What each symbol does to the objects:
w807 ^ w198
w807 & w623
w807 % w164
w807 + w853
w807 @ w143
w807 ~ w606
w485 ^ w301
w485 & w1
w485 % w753
w485 + w870
w485 @ w757
w485 ~ w143
w873 ^ w943
w873 & w632
w873 % w313
w873 + w447
w873 @ w751
w873 ~ w275
w943 ^ w734
w943 & w873
w943 % w714
w943 + w36
w943 @ w681
w943 ~ w989
w437 ^ w822
w437 & w548
w437 % w351
w437 + w691
w437 @ w791
w437 ~ w766
w51 ^ w870
w51 & w641
w51 % w687
w51 + w731
w51 @ w305
w51 ~ w485
w896 ^ w838
w896 & w935
w896 % w83
w896 + w456
w896 @ w76
w896 ~ w555
w455 ^ w564
w455 & w606
w455 % w757
w455 + w1
w455 @ w270
w455 ~ w170
w28 ^ w338
w28 & w719
w28 % w850
w28 + w779
w28 @ w675
w28 ~ w313
w899 ^ w988
w899 & w699
w899 % w933
w899 + w270
w899 @ w106
w899 ~ w719
w962 ^ w428
w962 & w349
w962 % w35
w962 + w451
w962 @ w731
w962 ~ w299
w853 ^ w641
w853 & w753
w853 % w318
w853 + w542
w853 @ w301
w853 ~ w198
w631 ^ w351
w631 & w732
w631 % w691
w631 + w260
w631 @ w548
w631 ~ w251
w525 ^ w961
w525 & w304
w525 % w73
w525 + w676
w525 @ w555
w525 ~ w35
w935 ^ w896
w935 & w961
w935 % w468
w935 + w398
w935 @ w187
w935 ~ w993
w911 ^ w753
w911 & w305
w911 % w870
w911 + w687
w911 @ w1
w911 ~ w623
w822 ^ w236
w822 & w437
w822 % w156
w822 + w737
w822 @ w251
w822 ~ w47
w419 ^ w318
w419 & w870
w419 % w542
w419 + w385
w419 @ w753
w419 ~ w164
w119 ^ w35
w119 & w849
w119 % w451
w119 + w525
w119 @ w349
w119 ~ w696
w337 ^ w270
w337 & w510
w337 % w606
w337 + w317
w337 @ w91
w337 ~ w899
w305 ^ w911
w305 & w164
w305 % w51
w305 + w243
w305 @ w198
w305 ~ w757
w47 ^ w934
w47 & w766
w47 % w294
w47 + w236
w47 @ w456
w47 ~ w676
w791 ^ w251
w791 & w934
w791 % w437
w791 + w631
w791 @ w18
w791 ~ w398
w737 ^ w474
w737 & w691
w737 % w989
w737 + w547
w737 @ w351
w737 ~ w236
w687 ^ w299
w687 & w243
w687 % w696
w687 + w962
w687 @ w51
w687 ~ w753
w255 ^ w675
w255 & w714
w255 % w719
w255 + w492
w255 @ w734
w255 ~ w632
w766 ^ w47
w766 & w638
w766 % w324
w766 + w822
w766 @ w398
w766 ~ w83
w461 ^ w260
w461 & w474
w461 % w751
w461 + w632
w461 @ w924
w461 ~ w631
w696 ^ w385
w696 & w731
w696 % w428
w696 + w35
w696 @ w687
w696 ~ w419
w850 ^ w699
w850 & w273
w850 % w91
w850 + w510
w850 @ w28
w850 ~ w36
w676 ^ w396
w676 & w83
w676 % w18
w676 + w934
w676 @ w838
w676 ~ w961
w187 ^ w76
w187 & w451
w187 % w935
w187 + w303
w187 @ w35
w187 ~ w767
w396 ^ w398
w396 & w676
w396 % w638
w396 + w791
w396 @ w73
w396 ~ w935
w993 ^ w555
w993 & w954
w993 % w304
w993 + w896
w993 @ w767
w993 ~ w349
w474 ^ w461
w474 & w737
w474 % w670
w474 + w812
w474 @ w156
w474 ~ w732
w492 ^ w273
w492 & w106
w492 % w988
w492 + w933
w492 @ w942
w492 ~ w675
w734 ^ w460
w734 & w943
w734 % w255
w734 + w942
w734 @ w547
w734 ~ w670
w719 ^ w28
w719 & w942
w719 % w273
w719 + w988
w719 @ w255
w719 ~ w761
w351 ^ w156
w351 & w631
w351 % w737
w351 + w275
w351 @ w437
w351 ~ w324
w303 ^ w468
w303 & w73
w303 % w398
w303 + w638
w303 @ w961
w303 ~ w76
w795 ^ w757
w795 & w317
w795 % w1
w795 + w305
w795 @ w606
w795 ~ w658
w251 ^ w324
w251 & w791
w251 % w822
w251 + w351
w251 @ w638
w251 ~ w456
w243 ^ w687
w243 & w318
w243 % w731
w243 + w349
w243 @ w641
w243 ~ w911
w18 ^ w638
w18 & w124
w18 % w791
w18 + w548
w18 @ w676
w18 ~ w303
w732 ^ w631
w732 & w236
w732 % w872
w732 + w461
w732 @ w294
w732 ~ w791
w73 ^ w303
w73 & w838
w73 % w396
w73 + w18
w73 @ w525
w73 ~ w187
w731 ^ w696
w731 & w782
w731 % w962
w731 + w119
w731 @ w243
w731 ~ w870
w35 ^ w954
w35 & w119
w35 % w187
w35 + w961
w35 @ w962
w35 ~ w385
w658 ^ w794
w658 & w270
w658 % w564
w658 + w757
w658 @ w933
w658 ~ w779
w106 ^ w492
w106 & w338
w106 % w899
w106 + w930
w106 @ w36
w106 ~ w255
w872 ^ w691
w872 & w924
w872 % w260
w872 + w751
w872 @ w732
w872 ~ w437
w691 ^ w737
w691 & w872
w691 % w275
w691 + w681
w691 @ w631
w691 ~ w822
w670 ^ w751
w670 & w989
w670 % w632
w670 + w460
w670 @ w474
w670 ~ w872
w623 ^ w807
w623 & w757
w623 % w301
w623 + w753
w623 @ w564
w623 ~ w77
w338 ^ w106
w338 & w28
w338 % w699
w338 + w91
w338 @ w447
w338 ~ w714
w632 ^ w873
w632 & w812
w632 % w761
w632 + w675
w632 @ w670
w632 ~ w260
w751 ^ w681
w751 & w670
w751 % w873
w751 + w761
w751 @ w461
w751 ~ w691
w699 ^ w899
w699 & w850
w699 % w930
w699 + w337
w699 @ w338
w699 ~ w942
w870 ^ w419
w870 & w51
w870 % w299
w870 + w696
w870 @ w911
w870 ~ w301
w757 ^ w623
w757 & w795
w757 % w485
w757 + w911
w757 @ w455
w757 ~ w794
w794 ^ w77
w794 & w658
w794 % w143
w794 + w623
w794 @ w170
w794 ~ w91
w675 ^ w447
w675 & w255
w675 % w28
w675 + w273
w675 @ w460
w675 ~ w873
w270 ^ w658
w270 & w337
w270 % w455
w270 + w795
w270 @ w930
w270 ~ w988
w681 ^ w547
w681 & w751
w681 % w943
w681 + w313
w681 @ w260
w681 ~ w737
w942 ^ w719
w942 & w36
w942 % w492
w942 + w899
w942 @ w714
w942 ~ w460
w924 ^ w872
w924 & w156
w924 % w461
w924 + w670
w924 @ w236
w924 ~ w548
w236 ^ w732
w236 & w822
w236 % w924
w236 + w474
w236 @ w324
w236 ~ w934
w638 ^ w766
w638 & w18
w638 % w251
w638 + w437
w638 @ w396
w638 ~ w468
w929 ^ w349
w929 & w385
w929 % w849
w929 + w993
w929 @ w542
w929 ~ w243
w349 ^ w962
w349 & w929
w349 % w119
w349 + w555
w349 @ w782
w349 ~ w687
w275 ^ w989
w275 & w260
w275 % w547
w275 + w943
w275 @ w691
w275 ~ w156
w294 ^ w548
w294 & w324
w294 % w732
w294 + w924
w294 @ w47
w294 ~ w18
w812 ^ w632
w812 & w547
w812 % w460
w812 + w255
w812 @ w989
w812 ~ w461
w934 ^ w791
w934 & w47
w934 % w548
w934 + w732
w934 @ w124
w934 ~ w396
w83 ^ w676
w83 & w468
w83 % w124
w83 + w47
w83 @ w896
w83 ~ w525
w933 ^ w170
w933 & w930
w933 % w658
w933 + w455
w933 @ w899
w933 ~ w273
w547 ^ w812
w547 & w681
w547 % w734
w547 + w714
w547 @ w275
w547 ~ w474
w273 ^ w850
w273 & w492
w273 % w779
w273 + w170
w273 @ w719
w273 ~ w447
w456 ^ w124
w456 & w398
w456 % w47
w456 + w324
w456 @ w468
w456 ~ w838
w954 ^ w993
w954 & w35
w954 % w76
w954 + w935
w954 @ w428
w954 ~ w929
w76 ^ w304
w76 & w187
w76 % w896
w76 + w468
w76 @ w954
w76 ~ w849
w779 ^ w91
w779 & w988
w779 % w510
w779 + w794
w779 @ w273
w779 ~ w338
w761 ^ w313
w761 & w460
w761 % w447
w761 + w28
w761 @ w632
w761 ~ w681
w961 ^ w935
w961 & w525
w961 % w303
w961 + w396
w961 @ w451
w961 ~ w954
w1 ^ w485
w1 & w198
w1 % w911
w1 + w51
w1 @ w795
w1 ~ w564
w555 ^ w451
w555 & w993
w555 % w525
w555 + w838
w555 @ w849
w555 ~ w962
w198 ^ w1
w198 & w807
w198 % w305
w198 + w641
w198 @ w317
w198 ~ w455
w91 ^ w930
w91 & w779
w91 % w337
w91 + w77
w91 @ w850
w91 ~ w106
w542 ^ w782
w542 & w299
w542 % w929
w542 + w767
w542 @ w419
w542 ~ w641
w143 ^ w317
w143 & w564
w143 % w807
w143 + w301
w143 @ w794
w143 ~ w337
w447 ^ w36
w447 & w675
w447 % w338
w447 + w850
w447 @ w761
w447 ~ w943
w564 ^ w143
w564 & w455
w564 % w623
w564 + w485
w564 @ w658
w564 ~ w510
w606 ^ w455
w606 & w77
w606 % w795
w606 + w198
w606 @ w337
w606 ~ w933
w156 ^ w924
w156 & w351
w156 % w474
w156 + w989
w156 @ w822
w156 ~ w294
w260 ^ w275
w260 & w461
w260 % w681
w260 + w873
w260 @ w872
w260 ~ w351
w468 ^ w83
w468 & w303
w468 % w456
w468 + w766
w468 @ w935
w468 ~ w304
w460 ^ w761
w460 & w734
w460 % w675
w460 + w719
w460 @ w812
w460 ~ w751
w301 ^ w164
w301 & w485
w301 % w853
w301 + w419
w301 @ w623
w301 ~ w317
w767 ^ w849
w767 & w428
w767 % w993
w767 + w76
w767 @ w385
w767 ~ w782
w385 ^ w929
w385 & w696
w385 % w767
w385 + w954
w385 @ w299
w385 ~ w318
w164 ^ w305
w164 & w301
w164 % w641
w164 + w318
w164 @ w807
w164 ~ w795
w849 ^ w119
w849 & w767
w849 % w555
w849 + w304
w849 @ w929
w849 ~ w731
w641 ^ w51
w641 & w853
w641 % w243
w641 + w782
w641 @ w164
w641 ~ w1
w324 ^ w294
w324 & w251
w324 % w236
w324 + w156
w324 @ w766
w324 ~ w124
w398 ^ w456
w398 & w396
w398 % w766
w398 + w251
w398 @ w303
w398 ~ w896
w299 ^ w542
w299 & w687
w299 % w385
w299 + w428
w299 @ w870
w299 ~ w853
w548 ^ w437
w548 & w294
w548 % w631
w548 + w872
w548 @ w934
w548 ~ w638
w989 ^ w670
w989 & w275
w989 % w812
w989 + w734
w989 @ w737
w989 ~ w924
w838 ^ w73
w838 & w896
w838 % w676
w838 + w124
w838 @ w304
w838 ~ w451
w77 ^ w606
w77 & w794
w77 % w317
w77 + w807
w77 @ w510
w77 ~ w930
w782 ^ w731
w782 & w542
w782 % w349
w782 + w849
w782 @ w318
w782 ~ w51
w170 ^ w510
w170 & w933
w170 % w794
w170 + w564
w170 @ w988
w170 ~ w850
w304 ^ w525
w304 & w76
w304 % w838
w304 + w83
w304 @ w993
w304 ~ w119
w124 ^ w18
w124 & w456
w124 % w934
w124 + w294
w124 @ w83
w124 ~ w73
w510 ^ w337
w510 & w170
w510 % w77
w510 + w143
w510 @ w779
w510 ~ w699
w451 ^ w187
w451 & w555
w451 % w961
w451 + w73
w451 @ w119
w451 ~ w428
w988 ^ w779
w988 & w899
w988 % w170
w988 + w658
w988 @ w492
w988 ~ w28
w313 ^ w714
w313 & w761
w313 % w36
w313 + w338
w313 @ w873
w313 ~ w547
w753 ^ w853
w753 & w911
w753 % w419
w753 + w299
w753 @ w485
w753 ~ w807
w318 ^ w243
w318 & w419
w318 % w782
w318 + w929
w318 @ w853
w318 ~ w305
w714 ^ w255
w714 & w313
w714 % w942
w714 + w106
w714 @ w943
w714 ~ w812
w317 ^ w795
w317 & w143
w317 % w198
w317 + w164
w317 @ w77
w317 ~ w270
w930 ^ w933
w930 & w91
w930 % w270
w930 + w606
w930 @ w699
w930 ~ w492
w428 ^ w767
w428 & w962
w428 % w954
w428 + w187
w428 @ w696
w428 ~ w542
w36 ^ w942
w36 & w447
w36 % w106
w36 + w699
w36 @ w313
w36 ~ w734

The rows follow the links: the fewer symbols apart two objects are, the more alike their rows tend to be.

Each row is also shifted at random along 9 hidden directions that mean nothing.

Row, then object:
[-576   97  170  256 -125 -157 -616  -50  -98  231 -221 -245 -128  118  273  -31  307  310  169  118   16 -400  107  715  213  280   81  179 -392  212 -241 -167  -18   48  111 -198  159 -288 -331  173  218 -152 -620   19 -235   55] | w47
[   3 -129 -242  146  -15  -16  218  -70 -110  162 -127  382  -88 -261  -12  102  -26  208   48   31  290  148  407  -59   67   10 -147  136   96  207   31   54 -133  194  114 -160   97  415  173   76 -218  -48 -125 -178  -32 -175] | w696
[-1277   222  -260   -56   117    25    78   -40   383   -14   298  -104    38  -112     4  -109  -207   232  -208  -109   100     5  -205   350  -276   189   -56     3  -675  -348    95  -184   -38  -192   244    67   -40   122  -134   -96  -156   171   166    70    10  -153] | w606
[-301  -20 -225  -43 -115 -538 -138  171 -758 -211 -150  136 -183 -285   37   96 -111   95   44  -92 -248   53  241   69  -95  370 -184 -394  459  191  297 -135 -237  357 -276 -252   64  -44 -205  -10   -4 -402 -170  243  130 -347] | w419
[ 433  224  116  -50 -113   92   35   44   46 -133   25 -175  134  231  196   28  -14 -344 -102 -321 -258  -23 -305 -284  169    5  181  122  196 -125 -256 -121   61 -229 -581 -244 -214 -473  135  207 -109  119  -44  175   48  297] | w943
[ 514  -40  126  147   -3 -293   97  295  -58   76  247 -227 -182  168   34  116  229  131  165  174 -156 -278  -90  270   -4  214   60  -18 -444 -516  -50   22  -61  -49  185  108   53 -343    5   70  421  -12  152   46 -224  161] | w236
[  75 -117   53   35 -215   35 -260  -98  154  116  -41   33  -81  197  -12   24  258   73  210  133   15 -185  311  205  209   47  -47  108  -95  143 -180  215   72   51 -228 -209  253 -132   22   -7  161    7  -78  -59  -19   72] | w83
[ 592  -59   99  169  -83  417 -275 -270  615  -76   73 -156  -51  313   -9   65  231 -430   78  132 -204 -199   28  -53  140   73  -82  -56 -183   24  -60  -48  303  -36 -282   86   41 -308 -179  215  184  299   69  -45 -298  178] | w294
[-1231    32   465  -121   335   -40     2   207  -429  -187  -433   -80   120    64   155  -435  -107    88  -220   102   134    77  -441  -111   -32  -371   322    95   426   266  -196  -117    -9  -605   328   199  -405   140  -186   -50   -30  -284  -297  -151    73   372] | w942
[-328  -15  311  121  388  340  198   38  258  486 -134 -325    8  -67   57  251  222   69  278  178   74  -14 -148  -61  129 -257  136  206   73  191  124  187  133  313  321  407   32  249 -491 -265  162  -67  195  -59  -92   85] | w872
[-739  124  296  -44  151  -44  107   89   -5   49   40 -165  113  189  164  -16   53   -2  -60 -107  -28  -32 -301   91  125 -139  257  262 -238 -276 -340   90   -8 -367   14   47 -206 -113  125   72   -2   72    5  -62  -16  419] | w632
[ 159  173   88 -199   11    5 -334 -173 -241   -6    0 -206  336 -182  -78  132 -276 -382  -98 -335 -151  223 -337 -225  -73 -247  130 -184  265   95  126 -132   56  411  123  229 -149 -118  205  -42 -172   52 -190  266  244 -186] | w699
[ 260  269  123   44 -172  133  152  136 -149  344  -35 -330  197   16  152  344   54 -269  176 -380 -183   51 -268 -518  287 -160  269  236  528   43  -96  -33   -5  442 -347 -161  -47 -414  250   51  -42    9  -90  297  143   31] | w751
[-325  -34 -172  -99   49  404 -169  -88  238  271 -380  141   95 -453    6  -65 -201  457   17  -30  483  205   91   37 -107 -118  -73  155  329  654  151  -88   68  139  191 -170    6  286 -365 -249 -273 -191 -238  168  206 -391] | w305
[ 379 -142  320 -213  296   39 -362   -3  283  -39 -163  -34  -94   19  311  196  135  156   56  -36 -173 -120  -56  626  176  208   18   87 -323  -49 -346  273  169 -474 -634 -250 -253 -334 -690   24   81  -79   75  154  -45  544] | w461
[ 175 -288  118  248  280    1  487   82   28  -24  -21  216 -285   83   98  298  276 -185  128  216 -153    9  250 -177  221   84 -106   49   16 -161  -70  239   15 -108 -269   98  -82  175 -155  238  140   48  347 -312 -385  398] | w766
[ 202  453  -91   71 -115   46  638  452  -21  -20  266 -519   -6  191   41 -104  -32 -100  -21 -163 -279  -97 -524 -586 -154   51  177  -11  326 -291  262 -312  -92   32 -109   66    9 -292   -5 -160   95  -52  362  257   88 -125] | w447
[ 937    8 -271 -315 -381 -215 -392  -50  -65 -226   60  204   24  -27 -125 -248 -185  278 -126 -115   93  -34  192  334 -157  189 -146 -142  -96   26  -46  -24  -80 -156 -224 -433  149 -196  216  -95 -101  -61 -148  177  313 -252] | w853
[ 526    4  186  336  125 -250 -344   29 -379  209 -196 -205 -150 -114  230  263  229   59  207   85 -157 -212   18  370  166  248   48  -39 -141  123   20 -174  -53  365  240  112   -3 -127 -369  233  224 -189 -428   41 -330    9] | w548
[ 543  183  233   37  -11  333  239  159   80  255 -160 -397   37  212   96   45  217  -91  238   15 -132  -78 -174 -422  208 -238  187  180  615  348   60  107   85  201 -289   31  128  -56 -308 -271   98 -145  143   79  129   75] | w737
[ -48 -187 -389  -42   76  -36  806  221   46 -143  201  341 -284 -200 -124  270  -69  -17   62    8 -140  221  301 -439 -134  240 -332 -202  321 -225  362  209 -116  122 -499 -127   38  239  -94 -123  -81  -38  735   23   21 -138] | w243
[-342 -171   88  178  115  -21  120 -105   10 -231   89    3 -287  272  -61  172  299 -473  167  295 -472 -112  293 -163  139  153 -223 -300  150   44  207  205   92  183 -412  234  163  115 -356   30  254   31  399 -244 -268  155] | w396
[ 719 -137  -73  -89  322 -299   -8 -151 -299 -112  -94  516   99 -382   39  -72 -327  237 -343  -75  360  320   95  355 -127  -65  -45   59 -395 -119 -169   -8 -154 -346  463   52 -320  541  269  196 -404   31 -258 -270  -20   92] | w317
[ 141   95   30 -357 -170 -140 -110   12    2 -230  391 -120  302  117 -216  -61 -257 -287 -216 -268 -125   88 -389 -136 -203 -189  143 -151 -189 -535  -73    3   41 -136   76  143 -132 -392  612  -33   13  223  174  223  250   35] | w850
[-260  102 -241  -58   82  -73   29   13   39 -496  112  -13 -157    4  -84 -314 -186  -51 -244  109 -206  -21  -73   70 -370  289 -217 -435  -59  -29  374 -270  -13 -226  -77  116  -20  156 -451  -97  -35  -53  241   12  -31 -220] | w807
[ 173  150 -151 -172   10 -240 -232 -132 -266  -73  102   46  224 -334   52  319 -330 -221 -173 -498 -173  241 -148   71  -62  116    3 -151  -97 -185   10 -132  -75  260 -199 -102 -225 -166  216  159 -316   76 -160  305  169 -108] | w510
[ 121  164  391   32  438  244 -226 -297   17   71 -375 -200   86   78  284   60  112 -245  -15  -19 -151   48 -113  133  275 -198  125  139  197  544 -111  137  156  -16 -274  201 -138  377 -706  -69 -210  -67 -161 -222  -10  344] | w681
[-345 -360   39   22 -301   36  224  112  -58  -80  137  148  -56  212 -323   66  170 -342  187  227  -70   -3  228 -645   55 -200  -76 -168  470 -106   87  202   87  226   -9  136  188 -206  568   34  331   78  283  -70  -59  -39] | w935
[ 329   12  289  113  141  146   54   68   90  342  -56 -280   39  102   12   68  214   56  208  171   54 -100 -127  -37  130 -239  162  175   30   80    3  122   53  170  350  300   83   67 -140 -162  218  -41   29  -70  -57   87] | w156
[ 298  -83  193   63 -199   18  -60  -29  199 -302  347 -195  -27  584 -209 -168  229 -524    5  237 -311 -268 -131 -196    4  -70   46 -199 -231 -405  -76   -2  159 -191   34  310   97 -395  363  152  408  275  240 -160 -230  239] | w822
[ 595 -138  128  162  -67  -30  -48 -243  -75    8   24  115  -41  260  -77   97  243 -362  123  149 -126  -49  315 -107  255 -123  -47    6   13   90 -118  241   34  196  -71  135  198  176  277  141   54  141  -18 -336 -151  159] | w456
[ 159 -477 -132   75  -43  108  -60    7  318  144   62  320 -137 -269 -138  349   69  141  180  146  193   21  332   92   -9  147 -239  -45 -219 -172   23  102  114  145   97  -81   16 -210  106  178  200   87   91  103 -239  -73] | w187
[ 100  211  212  -47   98   53 -605 -127  -87 -110 -314 -216  151  -66  300  -77 -121  -59 -165 -235  -74  -43 -376  307   44   51  183   17   22  267 -198 -337  105 -225 -131 -132 -339 -340 -372  183 -129  -97 -551  226    0  148] | w675
[-339 -282 -104 -188  155   89 -206 -281  129 -113    0  343  110 -273 -274  -16 -223  -30 -133   96  236  256  169   70 -200 -195 -170 -191 -111  106  148  131  100   52  353  264  -40  393   92 -104 -146   98   65 -114   71 -182] | w753
[-697 -231  -71   -1   87 -129 -208 -116 -343 -241 -404  442 -174 -214  116  -17  -44   75  -66   51   25  117  391  132   73  188 -201 -134  347  450  -24    1  -55 -101 -370 -289 -102  212 -295  170 -185 -229 -279 -103  -31   14] | w782
[1094  423 -239  151 -216  207  514  251  166  342  277 -433  123 -115  142  410  -84 -188  112 -515 -216   36 -425 -609   57  121  159  192  227 -332  141 -328  -55  489 -301 -175  -58 -525  235  101  -80  140  174  493   37 -200] | w313
[-707  250  -64 -351 -246   57  -25  -49  354  -87  533 -297  327  235 -279 -193 -223 -181 -185 -240  -53   -2 -410  -92 -243 -211  150  -43 -386 -517    2    5   51 -101  147  166   73 -278  561 -241   -9  333  320  192  337 -113] | w779

Start, symbols taken left to right, then the object you end at.
Answer with the object's name.
[1005  141 -182  -14  -78   -4  -66 -292 -238 -286 -285  184 -121  142  -37 -395   -9 -101  -84  125  -74   61  426  -82   27   -1 -204 -181  574  787  222   50  -80   79 -429 -140  313  674 -379 -253 -325 -192  -72 -335  233 -257]
+ @ & ~ % ^ => w299
[ 746 -455   92 -203 -188  270 -272 -250  450 -355  -32  394 -112  357 -189 -157  175 -222   23  271  -11  -90  425    0  136  -54 -216  -87   52  103 -274  378  256 -469 -589 -208   82 -179   88   50  141  163  221 -195  -17  323]
& @ ~ % + @ & & => w451
[ 138 -340 -163  215  166  -62  199 -199  -97   35  -37  508  -95 -282 -106  206  -15  -61   -8  166  207  227  443  -72   14  -14 -241  -54 -102   16   83   78  -56  196  350  180  -17  519  253  226 -121  109  -11 -354 -287  -76]
@ % & & % @ ~ + => w349
[-726 -201  211  228  -40   61  -80  150   77  439 -102   -1   25  -76  132  232  201  284  199   69  318 -118  -33  175  206  -81  184  402 -310 -197 -378   -4   32  -34  446  -64 -102 -356  326  302  234   46 -341   30 -282  225]
& % % % @ => w156
[  -4 -125 -186 -238 -288  234 -219 -262  215   65   21  286  244 -114 -285 -116 -208   11  -70  -80  360  192  194 -161  -74 -301  -64   45   93  200  -31  119   77  131  171  -95  123  121  549 -117 -208  160 -104   19  276 -295]
^ & @ ~ @ % + => w911
[-165  156  124 -387 -217 -152  161  152 -326   35  -23  119  377  125  -66 -419 -248  252 -233 -257  413  193 -254 -207    9 -527  367  393  176  -97 -424  160 -171 -461  235 -198  -96   73  893 -171 -278   -4 -180  -71  504  142]
@ & + ^ @ + % ~ => w270
[ 548 -364  326   58  604  283  436  248   77  218 -440  158 -188 -342  292  545  150   92  229   55  -10  202   23 -226  265  -50    3  161  533  217  -45  311  120  -87 -433  -22 -413   71 -761   28   50 -266  279   54 -189  482]
& @ ~ ^ ~ & ^ + => w791
[-166 -103  -74  170 -106   40  806  397   54  290  137  -44 -273  124  -97  158  312  182  374  251  -15  -87  253 -446  106   22  -72  125  345 -117  191  308 -103  285 -121  -32  346  116   -3 -283  292 -123  556  -77   -9  -86]
+ ^ ~ % + & & @ => w638
[ 417 -300  123  -17 -103  224 -320 -168  135   55 -285  209  -75   57  -12   37  208   21  190  188  110  -36  390   49  237  -81 -107   48  304  468 -128  252  143   22 -318 -211  130  -16 -152   11   86  -77 -127  -86    5  106]
~ ~ ^ @ % ^ @ ^ => w349
[-208  291  264   50  401 -115  177  169  -38  271 -157 -292  -89   86  362  -47  164  483   60   21   40 -155 -200  574  140   57  211  361 -350   11 -208  152 -127 -311  -25  -27  -40  301 -648 -231  -58 -194   21 -135   23  340]
^ & ^ & & ~ + => w547
[-509  357  -70  -94  211  295  532  296  379  245  132 -488   24  -69   30  -63  -88  298   35  -50   10   -9 -447 -139 -224  -37  113   94   59  -71  350  -66   -6   37  101  165   47  141 -554 -534  -25 -103  516  227  239 -201]
+ & % + & => w795
[ 204 -290 -335  144  331 -441  426   95 -302   73   73  501 -330 -527   65  484  -54  322   60    5   29  213  481  305  -56  433 -320 -101 -330 -310  186  166 -259  230   -4  -88  -62  441 -154  148 -125 -110  233  -91 -233  -86]
~ ~ @ % % @ => w301
[ 394  -75 -449   34 -380 -290  570  253   -3 -242  413  287 -265  154 -134  -78   24  107  -31   28  -78  -80  311 -167 -113  355 -225  -96 -165 -537   40   25 -215 -182 -345 -345  225 -127  482   88   58   96  409  -39  -28 -111]
^ @ @ % % + + => w896
[ -90 -335  -77  -74  150  -18  136  -90 -188  -73 -359  654  -99 -274   59   36  -87  181  -69   54  296  295  461  -20  120  -55 -165   97  324  370 -148  229  -72 -224 -223 -286 -149  473   -8   97 -311 -137 -106 -248   26  123]
@ % % % + => w304
